Below is a small trained network, with its code and all its weights. Each question gives an input and a target symbol and asks what happens when units are switched off, that is, made to give their printed mean instead of their output.

import numpy as np


def w(rows, s, z=0):
    codes = np.array(rows[::2]) - 128.0
    scale = np.full(codes.shape[1], s)
    scale[-1] = z or s
    return codes * scale


def norm(h):
    return h / np.sqrt((h * h).mean(-1, keepdims=True) + 1e-5)


def f(y):
    return y / 2 * (1 + np.tanh(0.7978845608 * (y + 0.044715 * y**3)))


def softmax(a):
    e = np.exp(a - a.max(-1, keepdims=True))
    return e / e.sum(-1, keepdims=True)


def log_softmax(a):
    a = a - a.max(-1, keepdims=True)
    return a - np.log(np.exp(a).sum(-1, keepdims=True))


def net(x, mask):
    ids = ['αβγδεζλξπστφψω'.index(c) for c in x.split()]
    T = len(ids)
    res = E[ids] + P[:T]
    u = 0
    for l in range(2):
        q, k, v = (norm(res) @ M[l].T for M in (Q, K, V))
        z = softmax(np.where(np.tri(T) > 0, q @ k.T / 2**0.5, -1e9)) @ v
        res = res + np.where(mask[u], z, O[l][:, -1]) @ O[l][:, :-1]
        u += 1
        y = f(norm(res) @ A[l][:, :-1].T + A[l][:, -1])
        res = res + np.where(mask[u : u + 4], y, B[l][:, -1]) @ B[l][:, :-1]
        u += 4
    return log_softmax(norm(res)[-1] @ U[:, :-1].T + U[:, -1])


Q, K, V, O, A, B = {}, {}, {}, {}, {}, {}
E = w([
[99,107,115,94,136,86,160,56,111],'α',
[108,103,135,74,137,24,105,54,89],'β',
[80,97,91,145,129,158,181,124,131],'γ',
[98,83,67,138,193,142,76,95,186],'δ',
[93,135,149,80,159,69,149,26,64],'ε',
[125,81,74,117,124,57,77,114,187],'ζ',
[204,53,163,171,123,72,81,63,233],'λ',
[124,100,67,133,127,110,4,150,148],'ξ',
[84,94,79,116,120,119,210,110,125],'π',
[93,144,150,90,143,106,180,28,121],'σ',
[86,112,168,85,139,114,221,95,65],'τ',
[242,76,142,71,38,169,104,35,139],'φ',
[161,109,226,116,175,123,147,117,19],'ψ',
[118,74,160,70,169,47,145,79,198],'ω',
],0.018)
P = w([
[9,82,139,231,56,122,95,85,42],'0',
[111,106,86,124,137,89,124,59,117],'1',
[123,101,88,73,161,105,154,92,134],'2',
[151,74,107,81,150,126,193,159,148],'3',
[162,73,125,93,189,169,182,155,168],'4',
[178,79,121,72,165,163,174,159,185],'5',
[159,81,149,39,180,130,148,123,156],'6',
[168,94,166,48,195,151,147,103,165],'7',
],0.014)
Q[0] = w([
[160,46,83,3,158,154,143,75,102],'L0H1',
[182,102,78,55,186,122,122,106,142],'L0H1',
],0.011)
K[0] = w([
[255,42,123,27,3,248,87,105,155],'L0H1',
[186,109,152,67,79,233,101,48,53],'L0H1',
],0.0072)
V[0] = w([
[89,81,176,118,247,3,138,197,205],'L0H1',
[8,92,131,137,211,151,145,148,114],'L0H1',
],0.0069)
O[0] = w([
[128,255,148,112,109,147,143,147,168,39],'L0H1',
[86,166,154,129,69,79,117,145,113,3],'L0H1',
],0.019,0.0041)
A[0] = w([
[138,107,155,122,163,97,118,200,121,3],'L0N1',
[80,165,169,128,136,95,145,175,153,90],'L0N2',
[52,150,44,79,127,154,87,184,191,180],'L0N3',
[73,175,75,32,151,189,255,97,102,185],'L0N4',
],0.013,0.0064)
B[0] = w([
[174,72,179,101,157,96,207,148,131,118],'L0N1',
[163,56,140,70,146,136,108,51,121,157],'L0N2',
[131,158,173,92,140,25,131,69,99,173],'L0N3',
[155,109,136,120,102,2,86,136,148,251],'L0N4',
],0.016,0.011)
Q[1] = w([
[51,90,51,112,150,10,179,253,94],'L1H1',
[163,96,114,77,14,205,168,26,129],'L1H1',
],0.0048)
K[1] = w([
[130,85,186,207,178,73,106,132,125],'L1H1',
[139,160,1,123,213,160,116,219,149],'L1H1',
],0.0056)
V[1] = w([
[254,158,104,110,196,227,156,162,172],'L1H1',
[26,221,207,196,66,145,124,114,243],'L1H1',
],0.0079)
O[1] = w([
[2,117,168,143,139,199,82,155,142,1],'L1H1',
[146,86,87,175,141,139,173,78,107,54],'L1H1',
],0.022,0.011)
A[1] = w([
[168,147,51,222,5,102,208,77,92,253],'L1N1',
[68,154,139,93,198,145,109,217,157,133],'L1N2',
[80,92,184,126,44,164,126,101,109,43],'L1N3',
[70,128,172,122,98,210,100,62,185,123],'L1N4',
],0.014,0.0035)
B[1] = w([
[125,178,157,149,193,54,173,126,156,251],'L1N1',
[188,171,96,117,167,3,159,139,129,152],'L1N2',
[176,118,44,88,146,90,100,145,136,127],'L1N3',
[215,112,128,43,102,135,80,162,157,145],'L1N4',
],0.017,0.013)
U = w([
[148,145,139,155,158,66,143,141,143,252],'α',
[183,146,188,55,55,133,95,140,155,173],'β',
[154,112,84,173,148,126,68,141,109,49],'γ',
[158,105,103,143,111,147,122,129,95,70],'δ',
[139,96,126,143,110,144,125,113,124,51],'ε',
[156,2,20,152,98,147,109,63,98,156],'ζ',
[137,93,115,135,115,145,139,126,102,82],'λ',
[184,71,183,130,173,171,140,159,35,115],'ξ',
[133,97,129,143,110,138,122,118,130,39],'π',
[104,95,73,117,112,135,143,145,131,157],'σ',
[124,35,108,101,173,142,158,109,136,16],'τ',
[103,80,167,159,144,135,104,119,138,167],'φ',
[111,80,178,127,136,135,153,169,114,143],'ψ',
[140,97,121,148,101,140,121,124,112,97],'ω',
],0.012,0.0038)

Each question gives the input, a string of symbols that net reads in full, and the target symbol t.
The units are the heads (2 rows each of Q, K, V and O) and the neurons (one row each of A and B). Each row of codes is followed by its name. A weight is (code - 128) times the scale printed after its matrix; where a second scale follows, it is the last column's (O, A, B and U).
mask holds one flag per unit, layer by layer, with each layer's heads first. A switched-off unit (its flag False) gives its mean, the last column of its rows in O or B, instead of its output. The means were averaged over made-up inputs and are rounded, as every weight is.
A unit's drop is (log p(t) with every unit on - log p(t) with that unit switched off) / (log p(t) with every unit on - log p(t) with every unit switched off).
The circuit of an input: a set's keep is (log p(t) with only the set's units on - log p(t) with every unit switched off) / (log p(t) with every unit on - log p(t) with every unit switched off). Starting from all 10 units, units are removed one at a time, each time the one whose removal leaves the highest keep (on an exact tie, the one counted first), for as long as the keep stays at least 0.8.
circuit, biggest first: the units of the circuit, biggest drop first
k most important neurons: the k neurons with the biggest drops, biggest first
k most important neurons of layer l: the k neurons of layer l with the biggest drops, biggest first
drop when u is switched off: that unit's drop, to one decimal
input λ λ λ λ λ, target β: 2 most important neurons : [L1N4; L0N4]
input λ γ φ τ, target ζ: most important neuron of layer 0 : [L0N3]
input λ ω φ ζ, target ζ: circuit, biggest first : [L0H1; L1N1]
input ω ω φ δ ω, target τ: 2 most important neurons : [L1N1; L0N4]
input α σ φ δ, target ζ: circuit, biggest first : [L0H1; L1N1]
input ε τ λ λ φ λ ψ ψ, target ξ: 2 most important neurons : [L1N1; L0N4]
input ξ β τ φ ξ, target ζ: circuit, biggest first : [L0H1; L1N1]
input ψ ζ ζ τ φ ε, target ζ: circuit, biggest first : [L0H1; L1N1]
input λ ψ ψ ω ζ ε α ω, target β: 2 most important neurons : [L1N1; L0N2]
input λ ψ λ, target β: 3 most important neurons : [L0N3; L1N4; L0N4]
input ε τ τ φ π, target ζ: 3 most important neurons : [L1N1; L0N3; L1N2]
input ψ β λ λ φ λ ξ, target ζ: 2 most important neurons : [L1N1; L0N2]
input λ λ β λ φ σ, target ζ: 2 most important neurons : [L1N1; L0N2]
input δ λ σ φ, target ζ: most important neuron of layer 0 : [L0N2]
input ψ ψ λ π β ω β ω, target β: 2 most important neurons : [L1N1; L1N2]
input ξ ψ τ ω ψ, target β: 2 most important neurons of layer 1 : [L1N1; L1N2]
input α α ζ δ α φ ψ ω, target τ: 2 most important neurons of layer 0 : [L0N4; L0N3]
input φ σ α, target ζ: drop when L1N1 is switched off : 0.6
input ξ τ γ φ, target ζ: drop when L1H1 is switched off : 0.0
input λ ψ λ ζ φ λ, target ζ: drop when L1N1 is switched off : 0.5
input β λ τ φ τ, target ζ: drop when L1N1 is switched off : 0.5
input τ φ δ, target ζ: circuit, biggest first : [L0H1]
